Each row is followed by its class.
1.1; 1.5; -9.9; 8.9; 0.2; 15.3; 36.8; -19.4; -3.2; 1.8; -28.0; -23.7; -4.5; -1.6; 17.7; 1.9; -2.5; -18.2; 8.4; -40.7; 0.1; 18.4; -20.4; 1.3; 8.0; -5.8; 16.8; 22.1; -25.5; -10.5; -2.6; 2.4; 0.0; -5.5; 2.2; 3.9; 42.1; 9.7; -6.3; -14.5; -0.4; 10.2; -16.1; -25.1; 2.8; -8.4; -35.0; 11.3; -7.5; -12.1; -1.5; -0.4; 2.3	(13)
5.8; -7.3; -3.0; -1.4; -10.4; 0.2; 18.3; -5.6; -14.1; 8.7; -25.9; -46.5; -0.3; -20.5; 8.8; -13.5; 11.3; -19.3; 7.1; -56.0; 4.3; 22.7; -3.6; 0.3; -5.7; -30.4; -10.5; 9.3; -26.9; -19.1; -3.1; -2.6; 12.6; -1.0; 15.9; -1.5; 25.5; 5.3; -3.4; 5.4; 14.9; 5.3; 13.4; 7.2; -0.4; -14.2; -8.5; 23.2; -0.3; -10.0; 17.0; 4.1; 27.4	(25)
13.4; 3.8; -14.8; 2.0; -9.0; -3.0; 2.4; 1.1; -6.3; 4.2; -17.2; -33.4; -4.1; -39.8; 3.7; -6.1; 8.1; -14.8; -1.0; -42.9; -11.9; 27.1; 6.0; -1.9; -4.6; -16.9; -32.8; -7.2; -17.3; -13.9; 0.9; 3.4; 13.7; -4.1; 11.0; -1.9; 29.6; -0.6; 7.5; -3.7; 3.7; 14.7; -2.2; 1.8; 4.3; -7.0; -6.3; 6.8; 4.6; -11.3; 24.4; -8.6; 18.5	(25)
5.7; 4.3; 1.9; -2.4; -2.9; -2.9; -2.2; 7.8; -5.8; 8.1; -10.1; -13.6; -3.6; -20.0; 10.3; -2.9; -4.1; -12.7; 2.1; -33.4; 8.4; 27.9; 11.3; -3.8; -1.7; -14.9; -5.1; 14.1; -23.4; -9.5; 10.8; 3.7; 5.5; 7.6; 2.6; 5.6; 29.4; -25.6; 4.8; 3.5; 1.8; -12.1; 4.4; -8.2; 9.3; 11.0; -9.6; 23.9; -0.6; -5.7; 6.0; 0.6; 14.7	(24)
-0.3; -2.9; -5.1; -1.5; -8.2; 7.4; 14.8; 8.7; -6.0; -2.5; -23.6; -38.9; -7.2; -19.9; 13.7; -5.8; 6.8; -12.3; 9.0; -52.2; 6.4; 13.7; -19.9; -2.8; -2.7; -9.7; 15.9; 25.0; -27.5; -9.7; -1.6; -3.2; -1.4; 4.3; 9.5; 1.4; 39.0; -2.7; -1.2; 7.9; 3.2; 25.6; -5.1; -9.0; 4.4; -10.3; -24.3; 28.8; -1.0; -12.1; 7.8; -4.9; 11.0	(25)
11.2; 0.4; -9.5; -1.0; 16.2; 7.9; 18.4; -16.9; 0.7; -13.2; -15.5; -11.6; -8.8; -5.6; 3.1; 0.5; 7.7; -6.3; 2.5; -30.4; -2.0; 11.0; -13.1; -12.1; 2.7; -3.3; 36.0; 14.1; -34.1; -5.7; -2.2; 9.1; -7.8; 3.5; 4.3; 8.7; 40.9; 0.0; -1.5; 14.5; 6.7; 6.8; -16.6; -21.2; 8.0; -26.3; -13.4; 29.3; 1.2; -9.1; -33.8; -4.7; -4.9	(13)
15.0; -3.5; 0.3; 10.7; 1.5; 8.9; 21.8; -4.8; -4.6; -2.0; -17.3; -13.4; -4.8; -7.2; 2.1; -13.1; 4.3; -9.5; 1.0; -43.9; 2.4; 19.5; -14.1; -6.3; -0.7; -10.1; 22.8; 19.2; -25.1; -18.4; 6.7; 3.9; -2.0; 7.4; 4.9; 1.6; 36.2; -5.8; -6.7; 1.4; 7.9; -12.6; -8.5; -15.9; 13.9; -11.3; -10.3; 25.8; -4.3; -8.7; 10.4; 4.0; 13.4	(24)
17.8; 0.4; -4.8; 9.7; 1.4; 7.6; 23.2; -4.3; -0.6; 3.8; -28.7; -13.9; -6.0; 1.8; 15.0; -4.0; 5.9; -17.0; 16.9; -23.2; 6.2; 5.6; -21.7; 0.0; -16.0; -9.6; 35.2; 20.3; -17.9; -7.5; -3.1; 1.9; -23.7; -5.6; 2.0; 4.6; 35.5; 4.6; 6.2; 9.1; 7.3; 7.3; -13.7; -21.4; 1.2; -14.9; -11.4; 20.6; -2.5; -13.1; 0.8; -2.8; -7.3	(13)
1.5; -4.8; -5.0; 13.7; 1.3; 11.9; 47.2; -16.2; 0.4; -18.0; -28.8; -19.5; -8.5; -3.5; -0.6; -7.6; 12.5; -12.9; 4.4; -17.9; -18.1; 2.1; -16.5; -32.6; -6.1; 4.3; -15.1; -29.4; -22.2; -11.7; -0.8; -15.2; -0.9; -17.8; -1.3; -16.0; 29.7; 44.4; 6.5; 6.5; 3.3; 35.0; -17.2; -13.3; 5.0; -8.2; 5.9; 9.6; 3.5; 1.5; 22.6; -24.5; 7.9	(20)
8.1; -7.4; -6.1; 3.1; -3.6; 1.1; 9.6; 6.1; -8.2; 4.0; -12.9; -32.0; 0.0; -17.4; 14.4; 3.5; -5.7; -20.3; 2.4; -44.9; 5.5; 29.3; -11.4; 1.5; 2.7; -19.2; 6.0; 17.3; -24.7; -5.5; -0.2; 5.6; 2.2; 5.1; 15.0; 9.6; 24.2; -18.3; 1.6; 5.7; 0.8; 0.9; -10.1; -5.0; 0.7; -3.8; -14.4; 16.2; -3.5; -17.8; -3.6; 0.9; 11.4	(25)
11.4; -5.8; 0.6; 10.7; -6.7; 0.1; -7.8; 2.6; -3.6; -1.4; -22.0; -28.5; -3.9; -12.3; 4.1; -8.1; -0.8; -8.8; 3.2; -41.3; 5.0; 24.1; 0.5; 3.5; 0.2; -14.9; 2.2; 21.8; -24.8; -18.2; -2.2; 3.2; -5.2; 5.9; 5.2; 14.1; 24.7; -15.8; 6.1; 0.8; 11.1; -14.7; -2.3; -20.8; 3.7; -4.8; -10.0; 20.5; -5.5; -10.3; 10.1; 1.3; 27.2	(24)
4.1; -10.1; 0.0; 8.3; -4.2; -0.5; 1.9; 7.0; -0.7; 2.7; -8.1; -3.7; -6.5; -8.4; 7.9; -18.1; -8.3; -5.9; -1.6; -25.0; 1.5; 20.8; 3.3; -9.5; -2.2; -6.4; 25.7; 21.7; -24.9; -14.6; 8.3; -9.0; -11.6; -3.0; -1.0; 7.5; 34.9; -20.4; -9.2; 1.9; -3.5; -22.0; -6.2; -14.5; 5.3; -5.6; -13.3; 17.4; -3.2; -6.5; -5.7; 2.1; 1.2	(25)
15.3; 0.5; -9.1; 1.9; -4.2; 9.7; 16.1; 9.5; -3.8; 19.2; -25.7; -21.5; -10.4; -15.4; 15.3; -1.6; -4.6; -16.8; 9.1; -63.0; 11.0; 19.1; -17.9; 3.6; -0.7; -4.6; 15.8; 37.9; -31.9; -5.3; -3.2; -4.2; 3.8; 13.7; 19.4; 3.8; 52.9; -16.1; -3.6; -0.4; 2.3; 12.4; -10.0; -32.5; 3.3; -8.0; -18.5; 23.1; -2.7; -20.3; -6.3; 7.7; 18.6	(25)
7.7; -2.3; -13.4; 5.7; -0.9; 5.1; 6.7; -1.4; -2.6; -6.5; -6.8; -9.1; -1.7; 7.4; 7.7; -4.4; 11.3; 0.8; 6.1; -26.8; 7.5; 20.7; -6.1; -17.7; 2.8; -2.3; 22.2; 9.2; -26.6; 3.0; -1.2; -15.5; -11.5; 0.7; -0.4; -5.1; 27.8; 3.0; -2.5; 12.5; 4.3; 2.6; -3.0; 0.4; 14.7; -11.8; -12.6; 23.3; -1.9; -5.8; 4.3; 9.6; 5.4	(25)
7.7; -7.9; -2.3; -0.1; -8.2; -8.2; -4.6; 24.8; -10.6; -4.0; -22.9; -50.4; -2.0; -40.6; 5.6; -3.5; 2.3; -18.6; -5.3; -65.2; 13.0; 30.9; 6.5; 3.3; -3.5; -24.2; -18.1; 20.1; -22.2; -21.4; 2.2; 4.0; 10.3; 4.3; 15.8; 7.7; 30.1; -12.4; -5.9; -3.5; 8.3; -35.1; 7.2; 21.0; 3.9; -11.8; -12.3; 24.0; 8.5; -5.7; 11.6; 6.1; 31.0	(25)
10.0; 1.6; -0.8; 9.0; -7.4; 14.1; 21.7; -9.4; -12.9; 4.3; -27.5; -34.0; -4.5; -22.8; 6.2; -6.6; -8.6; -15.6; 5.4; -53.7; -2.7; 26.3; -11.0; 1.3; -5.1; -18.1; -9.3; 5.6; -32.2; -21.7; 1.0; -4.4; 10.1; -1.4; -4.2; -4.3; 52.4; 8.2; -6.3; 4.6; 6.1; 4.9; -5.9; -15.7; -2.6; 0.4; -5.4; 18.9; -5.4; -14.4; 21.5; 0.7; 20.4	(24)
16.2; 11.3; -8.1; 0.1; -0.7; 1.9; 19.0; 5.6; -14.4; 1.7; -16.6; -36.9; 2.5; -14.4; 16.8; -6.6; -7.1; -4.4; 7.7; -44.2; 13.1; 25.9; -12.8; 3.6; 3.2; -19.6; 5.8; 31.2; -22.6; -8.3; -2.6; 1.8; 9.9; 6.8; 20.6; 6.5; 40.9; -23.9; -5.0; -13.7; 1.9; 22.6; 3.5; 6.3; 0.6; -7.6; -8.5; 16.6; -1.1; -18.5; 4.4; 11.9; 19.4	(25)
14.7; 4.0; -10.4; 7.9; -1.5; 4.8; 9.8; 8.9; -3.9; -10.2; -19.2; -20.5; -6.7; -15.1; 15.1; 0.5; 2.2; -10.6; 8.5; -50.9; 10.5; 22.4; -15.2; 0.5; 2.8; -17.9; 18.0; 40.5; -24.9; -8.9; 7.6; -7.9; 2.2; 4.8; 22.6; 3.5; 37.7; -18.8; -2.7; 4.0; 2.0; -1.6; -3.3; -14.1; 3.8; -10.5; -13.5; 22.1; -2.1; -13.3; -4.3; 5.3; 3.1	(25)
7.2; 3.0; -10.4; 7.0; -3.0; 12.8; 60.1; -14.0; -3.6; 0.7; -24.9; -20.4; 1.1; 3.4; 5.8; -36.7; 9.7; -11.1; 5.6; -28.3; -4.8; -4.6; -23.1; -0.6; 5.9; 3.5; 4.9; -0.1; -14.4; -7.7; 9.2; -2.5; 8.9; -4.5; -3.4; -4.4; 21.6; 16.1; -8.4; 8.7; 4.6; 14.4; -13.6; -19.2; 1.4; -14.4; -0.8; 14.6; -3.3; -2.3; 8.2; -8.0; 2.1	(13)
9.3; -3.4; -6.7; 11.4; -12.2; 7.5; 22.0; -2.0; -1.9; -8.2; -23.3; -35.3; -1.9; -22.8; 11.3; -10.8; -1.3; -20.5; 5.4; -51.6; 1.8; 20.9; -11.0; -9.6; 1.1; -10.0; 5.2; 19.8; -26.9; -16.7; -4.9; -1.0; 11.5; 3.6; 9.6; 2.0; 40.3; -2.2; -14.3; 6.4; 0.4; 4.6; -14.1; -15.4; 4.6; -13.1; -12.1; 22.6; -10.0; -29.1; 17.2; -2.7; 14.8	(25)
6.1; 5.5; 3.1; 10.8; -18.3; 13.5; 32.7; -2.1; -3.5; -7.0; -17.3; 1.7; -2.1; -12.1; -6.1; -6.6; 0.8; -13.7; -3.1; -29.6; -15.6; 18.1; -4.0; -9.4; 1.6; 19.6; -8.7; -40.2; -27.9; -8.7; -3.5; -0.7; 7.2; -1.3; 4.9; 1.6; 31.7; 4.4; -2.6; 9.2; 1.5; 14.1; -9.8; -23.7; 4.7; -13.0; -4.6; 8.2; 7.6; -4.5; 8.3; 2.9; 7.1	(20)
6.0; -0.9; 7.3; 4.4; 21.3; -0.8; -9.3; 7.9; -7.8; -0.3; -23.0; -11.8; -6.4; -32.0; 1.4; -15.4; -1.3; -11.7; -4.0; -40.6; 0.7; 35.2; 9.2; -18.4; 2.7; -15.3; -9.7; 8.9; -26.9; -22.8; 1.2; 4.0; -6.3; 10.7; 7.7; 8.3; 40.1; -22.7; -9.7; 24.7; 9.9; -10.1; -0.4; -0.3; 15.4; -7.1; -13.9; 19.5; -0.4; -10.6; 12.5; 7.7; 16.7	(25)
3.7; -9.6; -6.2; -2.5; -13.3; -6.0; 1.6; 0.7; -4.8; -9.6; -22.1; -20.0; -3.4; -15.1; 11.1; 2.2; 12.1; -6.9; -2.9; -29.5; 1.5; 19.7; -0.9; -3.9; 1.5; -6.2; 1.8; 17.7; -15.3; -6.5; -2.2; 3.6; 1.3; -5.7; -2.6; 1.4; 21.8; -3.1; -7.1; 1.2; 7.0; 2.1; 1.2; 20.3; 7.6; -6.3; -3.7; 18.0; 1.6; -7.3; 19.2; -6.1; 21.0	(24)
16.4; -4.4; 0.7; 11.0; -12.7; 8.8; 26.1; -5.2; -4.0; 6.4; -13.3; -16.9; -6.1; -5.8; 9.7; -3.4; 24.0; -8.9; 1.2; -33.1; 1.2; 12.3; -12.8; -13.9; 5.9; 1.1; 18.1; 5.8; -28.2; -16.6; 2.4; 0.9; -4.8; 2.1; -5.1; 2.9; 28.7; 8.4; -9.5; 6.1; 4.2; -3.9; -11.2; -22.7; 10.7; -14.5; -10.0; 11.2; -2.4; -13.5; 14.1; 9.2; -12.6	(25)
14.4; -4.1; 9.5; 16.2; -6.7; 9.1; 20.8; -5.2; -3.5; -12.7; -14.2; 1.5; 26.7; -1.9; -1.0; -10.1; 9.5; -16.6; -3.9; -4.1; -15.3; -2.0; 2.4; -16.4; 3.9; -0.6; 1.6; -21.8; -16.8; -14.9; 0.2; -7.8; -10.6; -1.0; -16.3; -1.7; 15.8; 10.2; -5.6; 7.9; -4.0; -12.6; -10.4; -12.8; 5.3; -11.5; 3.3; 6.4; -5.1; -1.7; 17.6; -1.2; 12.3	(20)
-0.3; -6.6; -7.1; 16.5; -2.4; 3.7; 9.0; 1.7; -2.2; -4.9; -23.1; -22.8; -7.8; 0.4; -1.3; -11.8; 11.4; -15.8; 2.9; -36.9; 9.1; 23.0; 7.7; -8.7; 2.8; 0.8; -6.2; 6.3; -27.3; -9.2; 0.3; 0.1; -8.2; -2.8; -0.3; 0.3; 19.0; 1.2; 4.2; -22.9; 6.9; 1.0; 5.3; -3.4; 4.7; -10.5; -8.6; 24.8; -1.8; -8.6; 17.7; 8.2; 11.7	(25)
6.7; -2.2; 4.4; 13.1; -8.8; 5.9; 10.5; -2.4; -10.4; -1.2; -15.1; -17.3; 2.5; -18.0; -2.6; -10.7; 7.5; -12.7; 8.5; -29.0; -4.2; 14.4; 4.3; -6.7; -1.9; -10.4; -9.0; -12.7; -22.1; -14.6; 3.5; -0.4; 1.6; 9.3; -14.9; -0.8; 19.1; 6.3; -6.0; -3.9; 7.1; -2.3; -2.9; -1.2; 9.5; -11.7; 2.5; 9.8; 1.2; -4.4; 28.1; -3.9; 22.0	(13)
2.4; -0.9; 25.7; 8.2; 4.0; 0.4; -2.3; -0.6; -8.0; 8.1; -9.2; -30.8; -3.4; -24.7; 2.2; -6.7; -10.1; -7.2; -8.4; -31.3; 22.4; 22.6; 6.3; 0.7; 0.8; -12.3; -9.6; 5.3; -15.3; -9.7; -0.3; 13.8; 2.6; 9.0; 11.4; 1.5; 32.4; -12.2; -1.9; -3.5; 6.8; -7.5; -1.0; 7.5; 10.7; -6.5; -0.3; 17.8; -6.2; -9.6; 18.8; -0.4; 20.5	(24)
10.1; -2.6; -6.2; 0.5; 14.7; 5.8; 11.8; 5.9; -8.7; 6.0; -17.1; -23.7; -6.2; -18.0; 8.3; -1.2; 4.9; -13.3; -2.7; -50.5; 25.9; 26.8; -10.9; -7.8; 0.0; -10.4; 12.5; 32.4; -30.6; -11.5; -0.3; 7.9; -3.2; 5.6; 7.9; 8.0; 54.3; -16.6; -8.1; -1.9; -1.1; -3.9; -2.6; -10.2; 3.1; -6.5; -15.8; 20.0; -2.2; -14.0; 0.7; 1.1; 12.6	(25)
12.8; -10.7; 0.5; 15.8; 4.4; 12.9; 22.1; -13.5; 2.4; -18.2; -11.1; 21.3; -4.4; 2.9; -11.4; -7.1; 11.6; -2.4; -2.8; 9.3; -16.5; -4.1; 4.0; -33.4; -9.6; 10.6; 0.2; -40.6; -16.8; -11.2; 0.0; -1.9; -19.6; -9.0; -19.7; -38.7; 6.7; 4.3; 0.9; 11.0; -2.3; 1.2; -13.2; -23.2; 8.8; -11.2; 1.3; 2.8; 23.2; 1.0; 15.8; -1.5; 1.8	(20)
4.7; 3.7; 8.4; -11.7; -18.4; 4.4; -2.0; 6.6; 1.1; -3.0; -6.8; -19.8; -13.3; -27.4; -3.5; -7.9; 4.5; -7.7; 1.6; -35.4; -3.9; 31.4; 2.1; -12.2; -4.0; -13.2; -14.6; -22.6; -26.9; -5.6; 6.4; -0.7; -3.2; -1.1; 12.0; 1.3; 31.8; -11.0; 5.3; -1.9; -3.3; 17.5; 8.8; 1.1; 7.8; -5.5; -14.1; 19.4; 4.9; -8.2; 4.3; -1.6; 12.5	(25)

Each row is followed by its class. Each block has new classes.
6.1; -11.8; 22.5; -30.8; 21.0; 15.1; -15.6; 24.8; 8.5; -18.7; -4.8; -12.4; -3.6; 6.2; 9.0; 2.0; 18.1; 6.8; 19.7; -5.2; -9.0; -8.9; 14.9; -6.4; -9.6; 82.2; 20.9; 23.7; -3.8; 7.5; 2.9; 9.2; -4.4; 36.1; -2.5; 4.3; -8.5; 17.5; 5.9; 3.5; 0.1; -6.5; -5.7; 14.2; 12.7; -11.8; -13.4; 20.5; 13.0; 8.8; 2.5; 1.1; 29.1	(212)
-9.1; -11.6; 4.8; -2.9; -18.3; -2.7; -10.6; -0.7; -50.7; -7.7; -3.3; 29.2; -31.1; 28.9; 22.3; 22.0; 4.4; 20.3; 19.8; -4.7; -13.7; -27.8; 9.7; 8.0; 13.8; 7.7; -0.9; 3.7; -24.8; 17.5; -5.8; 6.5; 18.4; -26.8; -26.5; 15.9; -2.2; 6.2; 3.8; 2.9; 20.7; -10.4; -24.8; -79.0; 0.3; 5.8; 4.3; -2.2; -3.9; 20.1; 3.3; 13.0; 9.6	(203)
-21.7; -14.0; -9.0; -2.0; -6.7; -5.8; 2.2; -7.1; -18.9; -8.6; -12.9; 9.1; 4.5; 20.6; -1.2; 41.8; 6.0; 2.3; 23.9; -9.1; -8.6; -15.1; -2.9; -2.6; 9.5; 10.9; -3.4; 10.2; -17.4; 1.4; 8.5; 0.3; 0.4; -21.2; -22.4; 6.5; 5.2; 6.2; -5.6; -3.9; 2.6; -5.4; -19.0; 2.6; 8.1; 8.7; 8.1; -1.5; -11.4; 16.2; 2.5; 12.5; 12.7	(203)
-34.6; 14.3; -4.9; 17.1; -28.7; -5.9; -10.4; 0.8; -23.4; -1.8; 21.9; 19.4; 8.9; 16.6; 10.7; 16.0; -4.0; 4.2; 20.0; -6.2; -6.3; 10.3; -1.5; -0.9; 3.3; -43.3; -24.2; 2.4; -10.7; 15.2; 15.4; -4.2; -4.4; -17.1; -32.7; 3.3; -11.0; 20.9; 5.7; 3.7; 2.9; -14.1; -3.8; 5.8; 10.0; 10.8; 17.8; 1.3; -14.4; 9.0; 4.5; 13.6; -16.2	(203)
-19.2; -18.7; 1.2; 5.4; -8.5; -4.1; -7.7; 11.2; -27.5; -5.7; 3.5; 26.6; -0.3; 12.2; 22.7; 20.2; 5.6; 7.9; 29.6; -4.4; -8.8; -4.6; 1.7; 14.2; 21.7; -11.3; 3.3; 6.0; -9.4; 9.4; -10.7; 18.9; 2.8; -34.0; -18.8; 11.7; -2.0; 4.8; 9.2; 6.3; -8.5; -5.3; -16.7; 4.7; -8.5; 24.1; 29.7; 9.6; -9.2; 11.3; 1.4; 16.9; 10.9	(203)
